Below are the code and all the weights of a small trained network. Each question names an input and a class and asks about switching units off, where a switched-off unit gives its printed mean instead of its output.

import numpy as np


def w(rows, s, z=0):
    codes = np.array(rows[::2]) - 128.0
    scale = np.full(codes.shape[1], s)
    scale[-1] = z or s
    return codes * scale


def norm(h):
    return h / np.sqrt((h * h).mean(-1, keepdims=True) + 1e-5)


def f(y):
    return np.maximum(y, 0)


def log_softmax(a):
    a = a - a.max(-1, keepdims=True)
    return a - np.log(np.exp(a).sum(-1, keepdims=True))


def net(x, mask):
    res = np.array(x, float).reshape(1, 8) / 4 @ E
    u = 0
    for l in range(3):
        y = f(norm(res) @ A[l][:, :-1].T + A[l][:, -1])
        res = res + np.where(mask[u : u + 3], y, B[l][:, -1]) @ B[l][:, :-1]
        u += 3
    return log_softmax(norm(res)[-1] @ U[:, :-1].T + U[:, -1])


A, B = {}, {}
E = w([
[160,41,205,134,124],'x0',
[143,143,88,126,87],'x1',
[114,205,125,129,230],'x2',
[127,125,167,154,152],'x3',
[109,130,145,122,132],'x4',
[166,90,116,124,202],'x5',
[2,57,74,249,198],'x6',
[99,79,94,45,162],'x7',
],0.0084)
A[0] = w([
[56,228,16,165,226,252],'0.n0',
[117,34,71,179,111,198],'0.n1',
[188,253,205,36,184,134],'0.n2',
],0.011,0.0013)
B[0] = w([
[5,135,240,121,177,254],'0.n0',
[66,113,106,141,148,211],'0.n1',
[70,44,23,160,99,247],'0.n2',
],0.015,0.0086)
A[1] = w([
[126,220,104,52,91,248],'1.n0',
[201,8,130,91,72,197],'1.n1',
[70,39,97,134,111,123],'1.n2',
],0.019,0.0011)
B[1] = w([
[227,135,72,169,148,141],'1.n0',
[133,158,251,124,181,199],'1.n1',
[183,152,85,121,99,255],'1.n2',
],0.017,0.02)
A[2] = w([
[45,90,126,177,108,253],'2.n0',
[125,2,134,136,87,71],'2.n1',
[108,52,205,149,165,123],'2.n2',
],0.018,0.0019)
B[2] = w([
[180,84,85,97,112,254],'2.n0',
[249,177,124,139,161,163],'2.n1',
[106,151,67,110,97,230],'2.n2',
],0.019,0.0096)
U = w([
[254,107,103,154,198,53],'0',
[98,55,13,158,188,99],'1',
[64,124,253,125,241,250],'2',
],0.0098,0.0016)

Each question gives the input, the list of numbers given to net, and the class t.
The units are the neurons (one row each of A and B). Each row of codes is followed by its name. A weight is (code - 128) times the scale printed after its matrix; where a second scale follows, it is the last column's (A, B and U).
mask holds one flag per neuron, layer by layer. A switched-off neuron (its flag False) gives its mean, the last column of its row in B, instead of its output. The means were averaged over made-up inputs and are rounded, as every weight is.
A unit's drop is (log p(t) with every unit on - log p(t) with that unit switched off) / (log p(t) with every unit on - log p(t) with every unit switched off).
The circuit of an input: a set's keep is (log p(t) with only the set's units on - log p(t) with every unit switched off) / (log p(t) with every unit on - log p(t) with every unit switched off). Starting from all 9 units, units are removed one at a time, each time the one whose removal leaves the highest keep (on an exact tie, the one counted first), for as long as the keep stays at least 0.8.
circuit, biggest first: the units of the circuit, biggest drop first
most important unit: the unit with the biggest drop
k most important neurons: the k neurons with the biggest drops, biggest first
drop when u is switched off: that unit's drop, to one decimal
input [-5,5,2,7,-6,-6,-5,-7], class 1: 3 most important neurons : (0.n2 1.n1 2.n1)
input [3,-7,-6,8,3,7,5,7], class 0: circuit, biggest first : (2.n1)
input [1,7,-4,-1,0,0,-7,-6], class 2: circuit, biggest first : (2.n0 1.n2)
input [-6,3,1,-4,8,4,-1,-6], class 1: 2 most important neurons : (1.n1 2.n0)
input [4,-6,-7,-5,2,0,2,1], class 0: 2 most important neurons : (0.n1 1.n2)
input [4,2,-4,-4,-1,0,0,6], class 2: 4 most important neurons : (1.n1 0.n0 0.n2 2.n0)
input [-1,-3,4,2,2,-7,-4,0], class 1: 2 most important neurons : (0.n2 1.n2)
input [-5,-5,1,7,-8,3,-6,0], class 1: 2 most important neurons : (0.n2 1.n2)
input [3,-2,-5,-4,8,-7,-6,8], class 2: 3 most important neurons : (1.n1 2.n0 2.n1)
input [-8,-7,3,-2,3,-8,-8,-6], class 1: 2 most important neurons : (0.n2 1.n1)
input [6,-3,0,3,-7,1,-7,-4], class 2: 3 most important neurons : (1.n1 2.n0 0.n1)
input [2,4,-7,-7,-7,-4,7,2], class 0: 2 most important neurons : (2.n1 2.n2)
input [-3,-5,4,-6,-8,0,4,-6], class 2: 2 most important neurons : (0.n0 0.n2)
input [8,-2,-8,1,3,-2,6,7], class 0: most important unit : 2.n1
input [-8,5,8,-4,-3,-4,-7,-7], class 1: drop when 0.n0 is switched off : 0.1
input [8,3,-8,-4,2,-6,-6,7], class 2: drop when 1.n2 is switched off : 0.1
input [6,5,-7,-7,5,6,-8,-2], class 2: drop when 1.n1 is switched off : 1.0
